Below is a small trained network, with its code and all its weights. Each question gives an input and a target symbol and asks what happens when units are switched off, that is, made to give their printed mean instead of their output.

import numpy as np


def w(rows, s, z=0):
    codes = np.array(rows[::2]) - 128.0
    scale = np.full(codes.shape[1], s)
    scale[-1] = z or s
    return codes * scale


def f(y):
    return y / 2 * (1 + np.tanh(0.7978845608 * (y + 0.044715 * y**3)))


def softmax(a):
    e = np.exp(a - a.max(-1, keepdims=True))
    return e / e.sum(-1, keepdims=True)


def log_softmax(a):
    a = a - a.max(-1, keepdims=True)
    return a - np.log(np.exp(a).sum(-1, keepdims=True))


def net(x, mask):
    ids = ['αγδζηθλμξστφω'.index(c) for c in x.split()]
    T = len(ids)
    res = E[ids] + P[:T]
    u = 0
    for l in range(3):
        q, k, v = (res @ M[l].T for M in (Q, K, V))
        z = softmax(np.where(np.tri(T) > 0, q @ k.T / 3**0.5, -1e9)) @ v
        res = res + np.where(mask[u], z, O[l][:, -1]) @ O[l][:, :-1]
        u += 1
        y = f(res @ A[l][:, :-1].T + A[l][:, -1])
        res = res + np.where(mask[u : u + 12], y, B[l][:, -1]) @ B[l][:, :-1]
        u += 12
    return log_softmax(res[-1] @ U[:, :-1].T + U[:, -1])


Q, K, V, O, A, B = {}, {}, {}, {}, {}, {}
E = w([
[118,188,174,77,111,107,93,71,110],'α',
[45,121,124,141,113,163,134,123,112],'γ',
[113,223,156,149,149,161,34,123,52],'δ',
[111,148,201,94,91,64,115,84,107],'ζ',
[182,4,133,138,111,157,147,97,169],'η',
[157,114,102,124,47,138,95,170,144],'θ',
[100,139,136,151,140,111,118,94,70],'λ',
[150,87,137,95,171,87,147,45,61],'μ',
[62,125,156,170,148,170,141,152,50],'ξ',
[187,152,133,95,117,122,126,112,169],'σ',
[157,14,58,86,145,166,171,117,154],'τ',
[149,85,115,145,174,199,121,98,158],'φ',
[132,108,146,138,65,158,130,163,169],'ω',
],0.018)
P = w([
[117,137,87,121,129,127,89,115,229],'0',
[183,97,205,64,152,76,174,199,105],'1',
[116,189,153,155,48,160,199,122,136],'2',
[94,109,147,86,175,100,129,246,110],'3',
[143,194,161,155,48,251,213,95,121],'4',
[95,100,208,96,248,128,123,156,202],'5',
],0.011)
Q[0] = w([
[13,116,69,245,131,70,67,126,137],'0.h1',
[250,171,160,184,180,82,148,113,112],'0.h1',
[143,155,130,44,142,130,233,85,255],'0.h1',
],0.0051)
K[0] = w([
[200,158,177,164,98,96,253,148,19],'0.h1',
[186,108,86,162,141,107,17,115,108],'0.h1',
[50,118,139,52,120,121,45,124,149],'0.h1',
],0.0042)
V[0] = w([
[148,85,164,193,18,103,166,122,65],'0.h1',
[157,156,146,154,167,134,140,90,201],'0.h1',
[2,96,66,137,206,11,108,58,198],'0.h1',
],0.0054)
O[0] = w([
[183,192,161,114,175,107,239,81,188,5],'0.h1',
[111,109,110,115,50,84,163,97,99,212],'0.h1',
[2,167,150,188,88,88,107,181,61,166],'0.h1',
],0.0074,0.0027)
A[0] = w([
[93,156,111,149,184,104,100,212,94,116],'0.n1',
[97,177,80,134,75,128,181,135,86,70],'0.n2',
[91,156,85,145,74,138,32,56,127,85],'0.n3',
[200,255,58,138,92,121,112,105,205,70],'0.n4',
[145,16,88,112,129,104,103,108,116,132],'0.n5',
[62,121,68,89,105,78,133,150,241,189],'0.n6',
[109,125,122,121,108,84,152,252,43,107],'0.n7',
[111,108,103,150,104,196,122,87,63,147],'0.n8',
[130,193,193,23,142,102,114,143,63,179],'0.n9',
[112,41,206,88,223,96,132,128,147,248],'0.n10',
[199,105,140,141,96,89,170,202,206,252],'0.n11',
[99,57,113,71,89,115,143,65,133,126],'0.n12',
],0.0072,0.0025)
B[0] = w([
[63,85,103,61,139,194,146,154,189,142],'0.n1',
[136,110,127,73,100,85,189,103,180,131],'0.n2',
[186,110,133,186,122,26,168,26,181,149],'0.n3',
[166,63,72,79,102,133,94,37,73,129],'0.n4',
[171,169,233,201,144,79,96,179,116,196],'0.n5',
[188,220,202,117,193,105,160,131,118,165],'0.n6',
[134,174,177,66,181,151,65,75,165,155],'0.n7',
[84,190,170,215,32,130,127,127,134,183],'0.n8',
[147,48,100,150,160,188,194,221,145,191],'0.n9',
[140,238,199,2,149,167,71,242,116,254],'0.n10',
[89,146,146,93,154,183,17,130,166,162],'0.n11',
[181,172,93,188,100,109,162,155,32,180],'0.n12',
],0.0055,0.007)
Q[1] = w([
[195,167,19,138,59,82,213,63,143],'1.h1',
[82,98,117,34,137,188,11,240,48],'1.h1',
[167,165,189,80,31,253,206,89,70],'1.h1',
],0.0051)
K[1] = w([
[136,94,93,90,194,2,92,189,202],'1.h1',
[188,123,74,109,17,137,204,95,84],'1.h1',
[136,215,98,194,99,96,134,70,196],'1.h1',
],0.0079)
V[1] = w([
[31,139,239,174,131,247,145,181,227],'1.h1',
[213,78,37,51,87,154,135,217,198],'1.h1',
[133,107,233,49,41,3,203,108,163],'1.h1',
],0.0054)
O[1] = w([
[254,81,35,70,53,155,162,121,93,246],'1.h1',
[133,153,125,120,113,230,4,116,57,4],'1.h1',
[190,202,231,174,164,209,171,51,163,154],'1.h1',
],0.0092,0.0039)
A[1] = w([
[117,137,215,187,135,166,134,175,174,118],'1.n1',
[167,63,138,203,81,117,129,84,107,99],'1.n2',
[72,42,131,126,115,172,142,132,151,176],'1.n3',
[151,95,70,78,213,102,97,142,167,132],'1.n4',
[240,64,218,101,137,154,94,196,137,135],'1.n5',
[99,103,129,125,29,152,240,62,50,254],'1.n6',
[80,190,224,220,77,91,158,112,128,110],'1.n7',
[132,207,79,107,136,183,115,172,57,184],'1.n8',
[142,179,111,46,36,159,141,226,151,236],'1.n9',
[115,89,112,123,124,140,100,208,194,185],'1.n10',
[186,88,174,200,8,162,140,131,186,109],'1.n11',
[2,145,167,139,39,124,143,74,237,153],'1.n12',
],0.0062,0.0031)
B[1] = w([
[158,156,149,47,198,64,107,121,119,188],'1.n1',
[172,136,135,65,166,59,113,189,151,154],'1.n2',
[128,254,156,121,107,88,61,152,14,147],'1.n3',
[88,165,82,128,103,98,171,121,86,163],'1.n4',
[67,153,119,136,103,143,160,98,105,252],'1.n5',
[178,135,83,228,170,165,71,144,127,212],'1.n6',
[127,100,88,127,202,188,136,166,90,187],'1.n7',
[93,104,163,161,141,145,144,139,100,172],'1.n8',
[130,155,118,208,166,203,120,100,37,245],'1.n9',
[67,157,142,97,136,44,159,105,111,180],'1.n10',
[205,138,137,104,141,14,163,106,119,192],'1.n11',
[190,107,27,158,144,144,77,82,149,174],'1.n12',
],0.0074,0.011)
Q[2] = w([
[75,116,123,58,147,109,81,169,163],'2.h1',
[216,152,123,255,133,76,56,112,74],'2.h1',
[169,70,92,225,77,82,106,107,192],'2.h1',
],0.006)
K[2] = w([
[138,170,157,98,161,133,130,151,111],'2.h1',
[139,84,114,114,145,57,94,120,164],'2.h1',
[4,149,146,127,120,107,134,117,130],'2.h1',
],0.012)
V[2] = w([
[101,118,45,138,119,163,120,50,178],'2.h1',
[78,115,105,172,171,182,218,152,87],'2.h1',
[169,254,126,93,80,144,82,114,141],'2.h1',
],0.007)
O[2] = w([
[43,6,135,90,127,184,166,211,126,170],'2.h1',
[104,77,197,178,131,56,143,67,142,2],'2.h1',
[138,147,137,233,101,195,52,169,209,203],'2.h1',
],0.011,0.001)
A[2] = w([
[218,80,133,172,109,167,150,82,190,212],'2.n1',
[132,87,100,77,100,122,91,161,63,6],'2.n2',
[174,143,198,1,105,125,100,130,87,81],'2.n3',
[60,166,156,122,175,128,25,91,115,35],'2.n4',
[86,164,152,105,205,151,183,92,77,69],'2.n5',
[171,138,164,170,175,72,185,30,141,205],'2.n6',
[129,173,88,156,45,111,109,103,112,203],'2.n7',
[76,64,143,43,153,74,131,152,105,51],'2.n8',
[97,31,145,128,164,167,125,184,174,250],'2.n9',
[109,87,60,162,119,54,188,95,157,62],'2.n10',
[149,170,185,100,177,104,166,94,154,41],'2.n11',
[163,164,164,16,211,158,103,122,108,117],'2.n12',
],0.0077,0.0021)
B[2] = w([
[51,77,193,150,131,85,120,150,157,202],'2.n1',
[78,101,81,173,99,129,134,118,212,170],'2.n2',
[76,69,165,76,107,133,121,173,161,174],'2.n3',
[171,107,79,187,165,96,145,101,95,177],'2.n4',
[183,108,109,107,54,105,117,70,178,255],'2.n5',
[2,202,82,96,124,157,125,142,123,241],'2.n6',
[125,125,185,59,181,98,121,128,147,168],'2.n7',
[166,203,163,134,117,109,170,148,193,171],'2.n8',
[130,163,205,127,179,181,206,171,60,162],'2.n9',
[222,109,174,134,96,192,94,96,82,157],'2.n10',
[141,58,102,154,69,188,128,131,205,197],'2.n11',
[143,82,55,210,149,96,58,127,120,230],'2.n12',
],0.0072,0.013)
U = w([
[34,107,57,109,129,126,125,195,74,127],'α',
[137,147,157,87,182,149,171,118,89,196],'γ',
[108,123,123,140,201,130,94,155,85,13],'δ',
[90,101,127,81,254,111,112,142,75,139],'ζ',
[84,242,144,139,210,50,143,161,71,213],'η',
[146,74,157,159,158,119,136,153,109,77],'θ',
[156,191,180,157,121,122,143,148,145,241],'λ',
[146,156,141,143,104,187,117,125,99,84],'μ',
[92,55,157,199,125,70,59,92,34,203],'ξ',
[231,158,49,101,153,137,125,140,89,145],'σ',
[136,145,102,117,107,152,181,46,84,81],'τ',
[90,146,97,216,152,85,155,157,159,3],'φ',
[163,93,150,171,57,175,99,114,155,128],'ω',
],0.0065,0.0022)

Each question gives the input, a string of symbols that net reads in full, and the target symbol t.
The units are the heads (3 rows each of Q, K, V and O) and the neurons (one row each of A and B). Each row of codes is followed by its name. A weight is (code - 128) times the scale printed after its matrix; where a second scale follows, it is the last column's (O, A, B and U).
mask holds one flag per unit, layer by layer, with each layer's heads first. A switched-off unit (its flag False) gives its mean, the last column of its rows in O or B, instead of its output. The means were averaged over made-up inputs and are rounded, as every weight is.
A unit's drop is (log p(t) with every unit on - log p(t) with that unit switched off) / (log p(t) with every unit on - log p(t) with every unit switched off).
The circuit of an input: a set's keep is (log p(t) with only the set's units on - log p(t) with every unit switched off) / (log p(t) with every unit on - log p(t) with every unit switched off). Starting from the 12 units with the biggest drops (on a tie, the unit counted first), units are removed one at a time, each time the one whose removal leaves the highest keep (on an exact tie, the one counted first), for as long as the keep stays at least 0.8.
circuit, biggest first: the units of the circuit, biggest drop first
unit that matters most: the unit with the biggest drop
top k neurons: the k neurons with the biggest drops, biggest first
top k neurons in layer l: the k neurons of layer l with the biggest drops, biggest first
input τ φ φ δ, target α: circuit, biggest first -> 1.h1, 0.n1
input δ φ φ φ τ φ, target ξ: unit that matters most -> 1.h1
input φ τ φ μ, target α: circuit, biggest first -> 1.h1, 0.n10, 2.n2
input τ φ τ φ φ θ, target α: top 2 neurons in layer 0 -> 0.n10, 0.n5
input δ φ φ ζ φ λ, target α: circuit, biggest first -> 1.h1, 2.n2
input φ φ γ γ μ, target σ: circuit, biggest first -> 1.h1, 1.n6
input τ η φ φ α, target η: circuit, biggest first -> 2.h1, 2.n6
input τ ξ φ φ ζ τ, target ω: top 2 neurons -> 2.n11, 0.n10
input α δ φ δ, target α: circuit, biggest first -> 1.h1, 2.n2
input δ ζ φ, target α: top 2 neurons in layer 2 -> 2.n5, 2.n2
input μ α γ μ γ τ, target γ: top 2 neurons -> 1.n12, 0.n10
input τ φ μ, target η: circuit, biggest first -> 2.h1, 0.n5, 1.n12, 2.n6
input ζ φ σ φ ξ, target φ: top 2 neurons -> 0.n10, 2.n1
input γ δ φ ζ, target α: unit that matters most -> 1.h1
input τ φ φ ξ δ, target η: top 3 neurons -> 0.n3, 1.n6, 1.n3
input α μ φ, target ζ: top 2 neurons in layer 0 -> 0.n10, 0.n3
input φ φ λ φ φ τ, target α: top 2 neurons in layer 0 -> 0.n10, 0.n8
input α ξ φ φ φ, target ζ: top 3 neurons in layer 0 -> 0.n3, 0.n10, 0.n5
input φ ξ τ φ γ, target σ: top 2 neurons in layer 0 -> 0.n10, 0.n3
input σ φ ζ δ, target ω: top 2 neurons in layer 2 -> 2.n11, 2.n5
input ξ τ τ ζ, target ξ: top neuron -> 1.n9
input φ τ φ δ η φ, target σ: top 2 neurons -> 0.n10, 1.n11
input μ γ τ, target τ: top 2 neurons in layer 2 -> 2.n6, 2.n10
input θ μ μ φ, target φ: top 3 neurons -> 2.n11, 2.n6, 2.n12
input ζ ξ ξ, target φ: top 3 neurons -> 0.n10, 2.n6, 2.n1
input φ γ τ φ φ, target σ: top 2 neurons in layer 1 -> 1.n9, 1.n2
input ω δ τ ξ δ, target ω: unit that matters most -> 2.h1
input τ ζ φ σ, target α: top 2 neurons in layer 0 -> 0.n10, 0.n5
input μ τ φ φ τ, target τ: top 3 neurons -> 1.n7, 2.n10, 2.n6
input μ φ δ δ φ, target τ: top 2 neurons -> 1.n7, 2.n6
